In the rows, 128 means zero.
[130  97  41 123 136 150  77 135 159  81  86 151 147 128  85 137 119 112
 141 125 149 165 132  87 144  90 129 110 188 106 132 112 123 117 133  80
 112 131 146 167 119 166 124 116 124 137  76  92  93  93 108]	1
[118 200 130 129 139 109 142 110 124 151 152 201 133 156 118  92 108 111
 152 129 176 111 144 127 123 104 155 135 140 141 156  96  83 155 159  90
 169 131  68 146 170 138 103 159 112 139 123 112 149 146 161]	0
[119 220 176 130 140 115 138 102 114 154 133 189 126 136  78  87 140 111
 155 142 181 108 182 120 123 111 186 122 154 123 156 109  79 176 138  52
 168 113  93 150 133 119 137 186 141 131 137 145 172 139 133]	8
[110 167 134 122  89 112 108 116 165 147  94 131 156 114 116  94 118 112
 163 139  90 168 123 115 103 160 139 127 137 106 128  48 113 111 136 164
 146 210 175 182 112 150 136 125 123 118  93 150 141 119 166]	4
[ 99 131 140 120 116  95  67 103 167 139 119 118 147 118 131 105 133 141
 150 151  43 183 112 138  89 176 129 108 139 104 112  77 127 110 147 187
 134 187 189 142 119 121 147 135 131 124  86 175 131 122 125]	3
[150 199  87 116 139 122 103 116 143 137 148 160 153 118 130 145  88 157
 182 111 162 113 166 121 150 126 120 117 177 128 111  97 112 146 166 117
 133 152 154 151 150 150 112  71 138 150 123 115 141 126 157]	0
[123 153 101 124 121 140 112  89  55 122 134 156 111 126  69 116  89 130
 145 103 117 109 135 109 173  94 153  97 128 134  42 116 160 144 117 140
  74 147  93 137 105 147 142  92 124 113 142 143 187 146 165]	7
[106 199 139 143 163 121 136  91 117 137 142 187 130 162  92  92  98 124
 169 132 167 110 148  90 127 121 158 105 124 133 130  83  65 178 166  82
 157 115  72 119 151 128 114 154 114 144 134 145 180 118 152]	7
[151 133 141 146 132 111 123 141  97 121 130 162 159 100 130 161 137 106
 139 107  89 128 154 130 105 156  85  88 107 145 116  90  66  86 135 163
  87 118 139 112 156 135 164 133 120 110 135 154 150 119 109]	7
[115 230 171 126 153 128 136 111 149 140 144 169 117 157  94  98 120 116
 158 125 191 107 194  95 128  93 182 122 135 121 154 128  55 177 147  61
 184 135  81 125 137 120 120 178 133 160 103  81 168 147 162]	9
[129 169  97 123 153 125  95 166 112 123 114 168 173  87 133 146 150 114
 151 101  91 129 167 120 119 138 120 103 102 139 108  99  86  87 121 140
  79 118 162 117 147 146 170 113 133 113 129 172 163 112 111]	3
[136 193  77 108 140 111 102  96 142 124 155 138 148 135 149 134  98 133
 175 104 186 119 174 117 143 114 133 131 149 113 151 102 110 145 169 113
 140 132 142 106 124 148 116  86 136 143 109 126 133 138 159]	5
[165 153 128 136 110 119 103 144 124 114  98 155 139  89 113 138 160 100
 132 116 115 125 163 111  95 151 121 101 122 149 164 103  87  78  83 124
  78 156 156 140 154 144 177 133 135 104 116 160 131 116 112]	4
[113 149 139 128  98 121 110 112 145 144  97 110 120 108 100 111 133 120
 154 131  70 164 138 117 104 131 145 113 165 102 145  81 111 105 125 167
 158 196 171 169 113 149 147 142 131 111  80 135 155 108 148]	8
[ 96 227 115 119 140 114 112  96  89 152 136 176 120 143  86  79 115 115
 158 120 151  92 168 107 124 118 184 106 133 139 132  75  97 186 153  58
 151 128  86 132 151 125 120 186 121 131 111 135 187 152 141]	8
[112 111  54 126 124 148  96 114 151  98  96 147 141  93  79 127 118 132
 131 125 168 165 132 122 166  94 130 121 157 118 143 128 130 127 129 136
 113 139 135 157 113 178 101 114 122 143  85  66  90 108 124]	9
[153  96 111 147 182 144 144 163 148 122  83 152 126  97 104 155 156 103
 141 113 144  19 132 118 150  68 145 184 126 148 108 151 132 129 125  87
 141 113 142 159 128  92 105 100 147 114 103 154 129 161 136]	9
[136 177  84 105 123 152  86 110  67 110 133 131 127 108  95 105  80 137
 125  78  86 124 125 108 148  91 158 128  84 119  68 109 188 127 114 168
 108 113 127 115 105 124 129  63 126 119 145 129 201 175 133]	3
[165 180 116 141 117 104 125 170 120 125 103 160 158  92 135 165 127 117
 139  94 120 136 159 118 110 141 117  89 123 148 161 104 104  87 100 142
  64 128 131 150 155 149 167 145 123 111 123 135 168 112  93]	8
[169 171 135 125 128 153 106 127  75 107 106 159 104 124  92 114  91 145
 130 102 137 114 157 125 168 103 167 121 107 139  83 106 168 116  99 123
  88 127 113 124  74 124 143  94 130 115 163 123 211 171 131]	6
[127  98  78 130 177 144 133 155 101 128  76 119 144 108  82 144 152  99
 141  97 134  24 125  99 166  74 150 181 122 120  89 118 130 121 131  82
 122 104 153 138 128 110 126  93 143 110  92 191 146 157 134]	9
[168 179 102 125 112 114 113 155 114 116 136 169 151 105 145 161 147 105
 124 103  93 131 152 144 120 159 125 107 125 161 163 114 103  86 104 148
  35 129 144 131 153 136 176 148 119 104 132 117 161 131 106]	8
[185 184 126 127 128 123 109 157 117 105 112 182 161  81 148 168 134 106
 119 116 127 118 191 121 129 169 149  99 112 157 145 115  62  94 116 153
  52 121 153 127 150 156 165 140 144 102 145 152 140 103  89]	6
[ 96 153 120 117 120 116 119  95 154 129  93 131 112  82 136 109 146  98
 147 155  63 150 119 148 105 156 159 151 123 129 141 107 112 125 147 175
 144 189 160 144 126 162 120 121 132 123  79 141 120 133 166]	5
[135  65 105 137 174 146 151 160 126 130  84 130 134  96  82 155 131  92
 150 116 123  29 110 123 149  81 120 173 122 142 111 123 129 123 140  97
 151 100 150 150 122 111 117  89 138  90 112 175 115 173 123]	7
[178 145 112 133 105 123 118 157 134 106 154 178 143 110 146 166 146 113
 122 103 126 134 155 120 110 143 128 107 154 145 153 142 112  80  80 123
  84 104 140 145 159 161 180 134 134 120 142 126 120 102 114]	1
[164  94 127 129 174 131 154 148 154 137  97 132 134 109  97 147 120  98
 131 108  73  26  88 105 154  80 127 191 153 138 111 108 171 106 126 111
 129  82 148 163 147  77 120 115 134  95 112 149 149 180 122]	8
[118 108  39 126 111 152  71 117 134  96  93 156 132 119  81 140  95 132
 146 107 162 155 132  99 148  95 125 104 202 122 113 107 133 129 125 105
 106 130 156 178 113 154 124  91 131 147 109 112 114  81 121]	1
[117 154  73 112 156 107  78  99 139 144 161 125 184 127 128 135 115 154
 175 118 156 125 169 117 154 129 110 104 149 110  86 108 125 138 159 112
 139 140 170 104 136 136 130 101 148 138 115 124 128 147 149]	9
[157 150  98 134 146 121  89 152  65 119 145 162 170 122 137 175 158 126
 129 114 120 137 167 111 110 149 140  85 138 128 134 103  85  99 120 123
  64 138 148 134 136 142 188 145 124 108 101 168 176 110 101]	0
[136 124  71 152 113 144  91 127 164 102  77 132 129 102  61 126 104 137
 135 121 159 145 123  92 156  87 111  99 201 131 142  96 139 109 110 104
 130 157 137 169 118 175 103 109 121 144  90  96 112  80 100]	8
[127 147 143 129  99 116  94 103 134 123 100 128 115 104 117 100 125 123
 140 139  64 165 119 147 111 176 148 136 140 107 156  62 103 101 145 203
 134 187 185 151 118 151 141 128 125 107 101 149 141 113 155]	6
[ 63 113  94 144 120 111 121 107 114 177 120  39 129 133 117  92 113 130
 149 166 109 115  36 119  95 137 118  97 160 146 151 124 158 110 135 116
 137 166 159 169 156 166 126  80 142  89 127 165  88  81 147]	7
[166 158 127 146 104 125 104 172 136 115 126 150 146 137 133 153 163 113
 124 105 126 127 189  95  93 139 110  94 122 144 139 109 101  97  83 120
 104 161 145 152 127 120 157 154 119 123 104 129 147  98 109]	4
[169 187 113 124 139 143 108 111  48 116 113 153 124 107  57 105  88 148
 143 110 140 101 146  98 168  82 144  97  96 125  53  93 169 124 112 107
  93 147 102 134  92 148 140  98 129  97 142 119 204 179 126]	8
[154  82 112 146 154 139 156 149 173 121  65 145 120 126  91 146 130  89
 138  86 130   4 129  86 151  83 153 189 115 134 120 117 141 130 129  93
 134 124 141 171 126  98 121 113 129 116 103 160 134 143 136]	4
[131 102  98 128 173 138 132 147 117 132  96 111 134 119  99 139 134 110
 140 101 113  11 113 103 160  82 125 175 123 135  87 133 133 120 145  88
 119  94 151 140 150  84  90 106 142 120 101 161 150 164 130]	9
[ 70 155  51 137 127 121 139 113 118 174 125  50 118 135 110  94 101 122
 155 140 104  89  44 116 116 128 124 119 108 145 170 104 192 116 137 131
 161 161 159 163 162 172 131  52 125 102 139 130 115 110 156]	4
[139  97 102 126 166 136 138 154 147 124  92 137 130 128  97 155 149 100
 152 111 107  11 113 106 146  90 133 188 151 135  94 135 131 112 114  94
 132 116 164 179 146 123 144 113 143 108 100 184 139 160 139]	1
[127 166 117 124 147 144  82 114  69 123 108 146 112 116  81  89  96 155
 148 102 110 137 120 111 159  99 157  93  84 120  38 105 174 123 110 143
  81 123 123 113  88 144 152  97 131 109 152 145 196 153 154]	3
[176 192 129 135 125 158 109 112  62 124 115 147 104 122  74 118  91 145
 128  98 135 117 154  92 152  89 155 108 116 137  82 129 184 128  86 120
  94 133 110 147  89 127 143  92 134 117 157  84 199 148 141]	8
[157  86 137 130 160 131 133 147 157 140  90 155 120  92  99 155 116  87
 133 106  97  24 102 114 153  84 141 166 175 162  99 104 160 115 117 100
 122  87 144 157 134  73 120 134 144 100 109 161 140 178 122]	8
[148 134  82 143 125 120 113 151 100 117 135 160 160 115 122 166 172 101
 138 129  99 140 160 116  98 163 116  86 130 138 131 111  99  81  96 107
  77 121 156 140 150 145 199 140 128 112 122 168 146 114  78]	1
[132  86  27 125 147 149  90 121 167  82  90 141 151 102  79 120 113 136
 135 148 180 165 128 103 178  84 113 112 178 114 123 117 108 134 146 124
 121 147 144 160 115 172 107  94 121 123  93  93 109  92 118]	9
[124  73 128 150 178 132 135 162 151 125  72 124 121  91  80 136 147  97
 135 119  91  50 108 118 130  87 148 185 137 132 138 124 134 116 115  82
 145  90 161 137 124  98 148 107 146  94 111 183 131 160 121]	2
[103 117  40 121 126 141  72 126 166  96  91 167 157 111  87 115 113 130
 143 125 164 170 128 120 162  75 114 115 192 119 101  99 127 126 150 123
 119 146 138 169 127 161  96  89 120 138 100 126 116  84 109]	3
[ 53 157  72 145 132 131 125 127 109 193 130  47 129 131  94 119 109 123
 166 141 136  64  56 105 106 118 118  96 159 147 158 132 177 106 109  76
 148 146 161 168 142 151 158 110 143  91 125 146 145 103 123]	8
[122 226 142 121 145 122 157 109 107 135 159 175 112 158 110  89 125 115
 147 121 174 129 179 112 126 105 178 126 103 113 174 121  73 172 164  78
 155  94  62 111 162 110 100 165 121 156 121  94 152 135 150]	9
[145 103  95 131 179 146 158 159 153 135  88 121 129  88 110 151 127  95
 140 101  93   5  99 124 149  83 132 191 122 152 120 129 147  99 136  92
 136  92 151 152 152  88 110  94 137 111 109 146 106 180 128]	9
[125 110  47 133 132 163  90 120 157  89  94 141 121 126  85 138 103 133
 141 137 160 148 104 102 147 102 113 105 200 123 132 112 124 120 131 102
 128 138 148 185 127 179 129 120 115 139  96  88 105  87 112]	1
[107 118  44 122 123 145  73 126 173  91 105 146 155 100  87 117 113 123
 140 123 167 162 126 102 153  89 125  93 187 120  91 108 136 140 137 110
  85 139 131 146 122 156 114  94 129 129  90 106 128  95 100]	3
[132 179 108 132 149 111  65 107 153 121 130 143 167 102 127 128 113 142
 169 133 172 116 183 116 140 154 126 101 167 122 115 104 105 148 147  96
 152 170 151 109 140 156 120 122 151 142 107 143 115 127 133]	6
[ 98 204 142 138 140 112 139 107 129 120 122 199 125 151 105  83 131 110
 156 139 152 124 178  93 119 116 174 136 111 127 166  99  68 195 140  49
 167 152  86 120 140 133 115 169 120 159 114 139 162 139 158]	7
[123  92 134 143 172 141 149 145 129 137  77 122 145 111  87 143 144 110
 140 132  87  32  87 104 134  84 115 189 146 143  89  98 143 114 128 102
 153 116 162 174 141 103 104  86 139 110  99 196 137 157 121]	7
[142 149 114 138 108  95 122 142  86 138 116 192 156 104 132 161 134 121
 147  91 131 131 178 137 121 158 116  96 103 149 123  87  63  96 125 163
  57 137 141 127 156 155 166 139 125 123 131 162 181 120 117]	0
[154 148 135 115 113 141  90 124  58 125 148 154 123 135 105 105 104 149
 119  97 107 144 151 110 149 102 144 121  83 130  45 116 184 122  95 183
  97 134 109 128  84 126 124  88 125 115 144 119 216 162 148]	3
[ 64 106  79 153 124 125 157 132 141 188 127  61 112 125 105 110 115 116
 173 145 108  86  65 108  98 135 116 107 144 147 158 134 159 101 105  74
 151 141 165 162 153 156 163  94 148 103 142 137 111 109 146]	1
[137  88 154 149 169 126 153 166 154 137  83 130 127 111  95 141 138 103
 136 111 103  18 112 114 147  85 124 197 139 139  83 122 144 109 117 108
 137 104 140 161 128 110 129 105 139 104 114 175 139 149 141]	2
[100 142 118 119 111 109 104  90 152 137 100 124 145 119 132 115 131 109
 152 147  80 180 116 124  90 151 161 139 137 105 142  84 104  99 150 167
 150 192 172 144 118 147 146 132 127 108  79 167 160 124 148]	5
[121  91 121 137 182 123 148 153 155 142  82 134 123 126 107 154 139  83
 150 130 131  40 126 105 143  71 122 189 118 138 118 123 115 130 132 108
 172 107 164 135  99  82 117 105 149 113 101 192 131 162 139]	5
[100 117  18 147 102 129  91 125 163  89  97 150 132 126  87 114 110 104
 127 138 199 175 120 107 154  93 123 125 163 118 153 121 124 154 133 119
 141 154 128 150 130 199 113 106 113 126 102  97 104  79 125]	2
[ 57 135  86 138 112 125 142 101 116 184 136  50 118 125 105 100 108 109
 150 155 140  93  62 111 115 116 132 119 164 145 166 128 149 106 124  93
 130 157 164 160 121 161 146  76 150  95 133 142 126  96 154]	5
[ 84 146  82 142 128 131 146 122 113 189 149  47 127 133 120 118 119 141
 139 152 114  84  47 133  98 129 114 121 139 155 186 141 197  90 119  82
 149 140 159 150 157 132 140  83 141  96 154 125 103 111 112]	8
[143 179  93 141 159 134  96 114  30 123 113 132 112 122  61 114 113 134
 139 101  82 107 137 104 164  89 150  96  87 120  75 108 175 131 109 138
  86 145 125 130  84 134 166 100 122 104 141 130 198 160 152]	8
[100 211 139 133 135 130 133 106 117 149 133 169 119 140  85  91 124 116
 156 120 196 105 177 120 129 120 176 122 132 131 149 138  62 173 138  74
 150 126  82 143 144 128 125 176 127 149 125 109 169 129 160]	9
[137 180  84 107 133 146  95 108  70 110 100 130 124 126  75  85 103 140
 140 111 116 120 123  87 148  69 151 109 100 114  60  79 194 126 107 104
 114 141 140 139  99 133 148  59 134 101 147 149 182 158 145]	4
[105 214 143 120 135 131 133 102 104 143 156 171 130 157  96  94 127 103
 151 133 160 123 162 104 112 127 202 121 143 121 147 104  81 171 144  58
 167 109  96 137 138 140 147 157 135 147 129 125 167 137 145]	1
[116 193  72 117 130 128  85 115 135 150 141 141 148 109 123 130  77 139
 194  86 147 119 153 119 149 122 125 112 155 124 100 108 135 130 154 132
 119 149 137 131 157 145 104  74 136 145 117 137 150 131 165]	3
[161 172 100 139 159 141  97 121  26 124 102 155 129 124  63 112 101 155
 141 111  99 137 142  82 146  88 142 101  86 116  46  99 158 125 101 147
  82 149 125 154  95 133 154  84 124 100 136 141 209 153 154]	0
[141 113 120 130 167 133 147 156 152 131  93 151 125 114 126 133 143 100
 153  99 123  10 125 105 148  85 135 189 121 139  98 122 143 119 134 105
 114 106 132 158 154 116 104 107 135 114  97 171 154 154 138]	3
[138 178  75 137 148 123 104 101  66 114  90 145 126 123  65  97 101 128
 148 127 121 150 146  94 152  87 138 106  89 119  58 103 143 137 122 152
 119 155 119 150  94 165 149  79 117  99 138 142 214 147 151]	5
[137 190 101 112 113  97  90  86 145 139 154 154 167 113 132 126  85 129
 172 110 142 137 156 119 144 128 133 115 157 108 126  91 155 145 162  96
 149 138 154 108 146 130 107 114 148 144 124 111 141 173 135]	8
[111 141 121 117  87 111 129 116 172 124  94 115 127 123 116 105 143 119
 143 148  92 168 133 138 127 142 132 138 153 108 150  98  90 108 142 173
 126 200 171 181 128 164 142 128 120 129  82 112 154 116 148]	9
[118 167  60 126 151 109  84 101 110 138 155 145 162 112 125 138  99 155
 176  96 121 114 147 131 138 140 126 101 148 115 111  89 131 148 179 128
 127 132 157 126 148 143 126  89 129 142 118 132 135 130 148]	0
[125 192  98 141 130 118 107 112 166 152 129 155 159  93 111 134 101 148
 190 120 178 114 169 120 141 128 123  97 168 138 126  98 137 138 125 101
 143 171 140 151 118 166 125 108 142 143 120 116 126 124 142]	8
[143  88  95 136 151 140 144 161 158 126 104 137 127 120 112 153 123  85
 156  96 105  17 107  99 141  78 115 179 145 134 105 115 130 110 121 102
 158  93 165 166 141 101 115 111 140 115 108 170 135 164 141]	1
[171 180 144 135 147 115 112 154 110 125 121 180 169  76 134 160 135 121
 144 101  85 120 168 140 118 165 123 105 127 152 126  90  90  74 114 159
  39  97 142 129 163 115 162 135 136 101 142 160 164 131 100]	6
[104 114  67 124 117 141  71 117 171 100 101 166 162 100  92 109  95 141
 140 138 179 192 124 113 164  84  98 104 190 116 102  95 128 130 132 136
  98 157 134 169 101 162  94 103 124 143 103 101 102  88 118]	3
[130 165  81 133 137 135  79  98  61 115 103 150 119 117  70  95  77 142
 140  97 102 105 139 107 166 101 154 102 104 135  52  96 183 131 112 157
  95 154 114 148  89 148 143  90 120 102 148 127 206 150 153]	6
[134 167  93 113 137 120  95  89 137 126 147 166 151 100 131 130 128 134
 167 159 182 139 168 151 156 159 114 129 140 129 141 123 115 144 157 106
 139 148 156 110 135 159 112  93 147 159 125 105 106 156 137]	9
[143 175  89 145 145 135  80 107  45 113  92 144 119 109  64  96  87 141
 142 102 114 122 146 107 163 111 159 104  98 125  80  87 161 136 116 142
  95 151 123 137  96 152 145  91 122 104 143 134 205 158 149]	6
[121 167 103 124 139 145  98 105  53 100 111 130 118 110  72 104 106 147
 159 102 109 103 135 111 154  82 143 103 103 111  72 132 154 132 122 106
 110 150 117 126 106 160 131  82 131 114 134 150 195 160 151]	7
[125 121  50 145 126 146  68 128 135  77  81 145 135  99  71 117 104 124
 134 118 160 168 143 109 155  83 121 101 183 105 166 108 117 121 135 105
 118 144 138 153 108 150 103 106 124 131 101 107 103  83 105]	6
[101 230 161 141 142 113 144 104 124 146 114 162 117 147  94  72 115 119
 161 123 174 105 165 113 119 108 164 118 117 120 158  69  69 192 167  75
 188 139  98 152 141 123 117 161 120 153 135 129 167 137 164]	4
[134 138 107 145 137 115  91 129  93 123 129 158 179 104 116 162 141 116
 142 103 104 120 162 104 100 157 116  79 132 136 103  87  62 105 135 148
  94 129 159 129 151 143 174 142 126 103 119 184 150  92 107]	7
[108 188 121 146 167 121 136  97 127 139 128 167 105 155  91  78 141 111
 142 165 173  95 160 112 113 115 175 145 129 130 165 125  87 184 135  61
 188 124  97 146 146 137 159 167 123 114 140 153 141 127 147]	2
[130 180  78 107 124 105 102 107 150 129 159 144 148 120 147 141  87 138
 179 102 107 109 132 148 137 158 122 115 140 134 118 133 130 129 159 133
 132 120 148 131 182 155 121 105 135 148 144 123 141 158 143]	1
[116 116  71 129 119 146  87 128 194 103  98 131 160 119  96 129 103 149
 141 115 186 158 130  85 137  78 110  95 186 115 109 103 156 127 112 117
 145 156 139 174 106 155 113 101 126 137  97  98 104  74 116]	4
[ 56 138  59 141 139 132 127 118 112 193 142  38 126 124  96 104 117 142
 160 140 131  96  75 137 123 141 123 108 147 150 173 141 132 118 127 129
 141 144 173 159 143 155 149  83 138 102 138 123 120  99 163]	9
[146 181 131 136 142 152 118 118  70 110  90 151  94 108  55 111 103 130
 145  96  97 112 148  95 144  98 160 122 104 120  83 129 146 131  80 113
 108 138 118 150  98 150 178 100 133 134 146 117 178 160 164]	1
[ 94 142 108 151 130 139 137 140 115 177 147  48 110 140 109 133 111 137
 147 145 104 104  44 109  88 139 131 104 163 134 179 166 162  92 111  91
 146 126 169 184 160 147 157  97 148 104 144 125  96  77 137]	1
[ 48 141  63 144 142 128 129 115 116 191 122  52 133 131 106 104 108 135
 165 159 161  76  63 113 125 128 121 110 132 148 161 137 145 118 127  87
 145 158 169 164 136 166 143  98 144 106 132 134 117 104 151]	9
[114 207 153 140 136 107 121  94 118 147 132 192 122 131  96  84 109  92
 159 141 160 110 168 116 133 115 169 107 166 137 155  97  95 176 152  46
 158 156  75 152 134 127 123 183 123 144 123 109 171 152 154]	8
